Below are the code and all the weights of a small trained network. Each question names an input and a class and asks about switching units off, where a switched-off unit gives its printed mean instead of its output.

import numpy as np


def w(rows, s, z=0):
    codes = np.array(rows[::2]) - 128.0
    scale = np.full(codes.shape[1], s)
    scale[-1] = z or s
    return codes * scale


def f(y):
    return y / 2 * (1 + np.tanh(0.7978845608 * (y + 0.044715 * y**3)))


def log_softmax(a):
    a = a - a.max(-1, keepdims=True)
    return a - np.log(np.exp(a).sum(-1, keepdims=True))


def net(x, mask):
    res = np.array(x, float).reshape(1, 4) / 4 @ E
    y = f(res @ A[0][:, :-1].T + A[0][:, -1])
    res = res + np.where(mask, y, B[0][:, -1]) @ B[0][:, :-1]
    return log_softmax(res[-1] @ U[:, :-1].T + U[:, -1])


A, B = {}, {}
E = w([
[112,10,174,103,147],'x0',
[102,149,182,220,232],'x1',
[203,121,214,208,35],'x2',
[1,98,88,200,61],'x3',
],0.0083)
A[0] = w([
[185,145,139,42,162,73],'n1',
[167,133,167,227,86,3],'n2',
[181,152,145,100,189,69],'n3',
[129,213,79,153,103,57],'n4',
[82,190,33,80,195,85],'n5',
[125,126,77,51,68,31],'n6',
[143,159,72,63,47,96],'n7',
[154,109,109,58,46,91],'n8',
[125,138,159,201,196,92],'n9',
[55,96,102,179,45,39],'n10',
[112,12,163,117,137,71],'n11',
[171,118,164,162,86,111],'n12',
[119,212,116,147,121,83],'n13',
[181,144,183,86,171,86],'n14',
[127,222,122,134,116,82],'n15',
[133,126,92,67,69,86],'n16',
[251,142,130,93,129,83],'n17',
[155,112,112,44,30,122],'n18',
[138,220,127,116,111,73],'n19',
[63,129,128,154,93,110],'n20',
[56,138,53,66,222,139],'n21',
[239,165,133,110,144,49],'n22',
[92,113,134,184,68,40],'n23',
[71,91,59,149,64,49],'n24',
[186,132,167,120,122,150],'n25',
[72,105,111,170,84,76],'n26',
[108,1,170,100,147,91],'n27',
[76,133,80,207,80,107],'n28',
[110,118,123,163,91,135],'n29',
[68,102,104,154,68,93],'n30',
[187,164,147,194,54,130],'n31',
[49,118,77,151,109,50],'n32',
[103,16,178,100,142,85],'n33',
[175,94,161,171,77,91],'n34',
[143,223,108,128,124,51],'n35',
[74,117,106,175,99,87],'n36',
[118,237,46,183,86,38],'n37',
[88,176,174,182,225,113],'n38',
],0.0098,0.0022)
B[0] = w([
[110,93,134,122,210,191],'n1',
[146,64,85,181,103,201],'n2',
[104,97,146,134,194,187],'n3',
[211,182,133,98,101,176],'n4',
[185,54,71,159,96,233],'n5',
[117,121,159,193,109,168],'n6',
[104,140,174,189,93,181],'n7',
[30,143,188,223,104,173],'n8',
[19,163,193,220,70,207],'n9',
[130,130,143,116,184,200],'n10',
[248,211,143,95,72,189],'n11',
[144,45,49,136,135,175],'n12',
[186,171,152,109,91,170],'n13',
[119,97,154,89,181,191],'n14',
[201,193,144,94,95,173],'n15',
[93,128,175,187,98,161],'n16',
[100,118,144,101,212,205],'n17',
[75,128,198,189,110,186],'n18',
[172,178,139,102,123,168],'n19',
[133,138,147,88,215,171],'n20',
[169,20,52,186,88,254],'n21',
[123,138,125,130,207,202],'n22',
[140,94,130,121,177,171],'n23',
[129,118,146,133,183,186],'n24',
[123,107,104,104,166,172],'n25',
[129,130,143,108,200,176],'n26',
[247,188,132,106,63,203],'n27',
[135,147,150,91,201,199],'n28',
[125,114,109,102,164,153],'n29',
[130,122,131,107,201,181],'n30',
[164,26,29,138,86,209],'n31',
[134,111,133,133,187,184],'n32',
[255,177,157,80,50,195],'n33',
[154,55,74,147,102,181],'n34',
[192,148,152,98,116,175],'n35',
[133,127,150,111,183,174],'n36',
[218,163,144,101,115,205],'n37',
[53,149,192,228,53,236],'n38',
],0.008,0.0088)
U = w([
[139,35,2,154,83,101],'0',
[52,165,211,215,73,103],'1',
[109,128,142,62,226,111],'2',
[201,217,132,59,56,123],'3',
[86,132,81,96,80,248],'4',
[77,170,94,59,83,98],'5',
],0.011,0.013)

Each question gives the input, the list of numbers given to net, and the class t.
The units are the neurons (one row each of A and B). Each row of codes is followed by its name. A weight is (code - 128) times the scale printed after its matrix; where a second scale follows, it is the last column's (A, B and U).
mask holds one flag per neuron, in row order. A switched-off neuron (its flag False) gives its mean, the last column of its row in B, instead of its output. The means were averaged over made-up inputs and are rounded, as every weight is.
A unit's drop is (log p(t) with every unit on - log p(t) with that unit switched off) / (log p(t) with every unit on - log p(t) with every unit switched off).
The circuit of an input: a set's keep is (log p(t) with only the set's units on - log p(t) with every unit switched off) / (log p(t) with every unit on - log p(t) with every unit switched off). Starting from the 12 units with the biggest drops (on a tie, the unit counted first), units are removed one at a time, each time the one whose removal leaves the highest keep (on an exact tie, the one counted first), for as long as the keep stays at least 0.8.
circuit, biggest first: the units of the circuit, biggest drop first
top k neurons: the k neurons with the biggest drops, biggest first
drop of u: that unit's drop, to one decimal
input [8,0,-6,-3], class 3: circuit, biggest first : n27
input [0,-8,5,8], class 1: top 2 neurons : n8; n18
input [8,5,8,2], class 0: top 2 neurons : n2; n34
input [6,4,5,-5], class 3: top 3 neurons : n21; n33; n11
input [-5,-4,7,-7], class 0: top 3 neurons : n31; n12; n34
input [8,2,-3,-7], class 3: top 2 neurons : n27; n33
input [1,-7,6,0], class 1: top 4 neurons : n8; n18; n21; n7
input [6,4,-1,-5], class 3: top 3 neurons : n27; n33; n11
input [-3,-6,-4,-7], class 2: top 4 neurons : n38; n1; n17; n9
input [-7,6,-6,5], class 3: top 2 neurons : n37; n4
input [-6,8,-6,0], class 1: top 2 neurons : n38; n9
input [2,2,2,0], class 4: top 2 neurons : n21; n5
input [-4,-6,-7,-8], class 2: top 4 neurons : n17; n1; n31; n22
input [-8,-4,5,4], class 3: top neuron : n37
input [-8,6,6,7], class 3: drop of n4 : 0.2
input [-8,-6,8,-3], class 0: drop of n31 : 1.6
input [6,-1,0,4], class 3: drop of n12 : 0.0
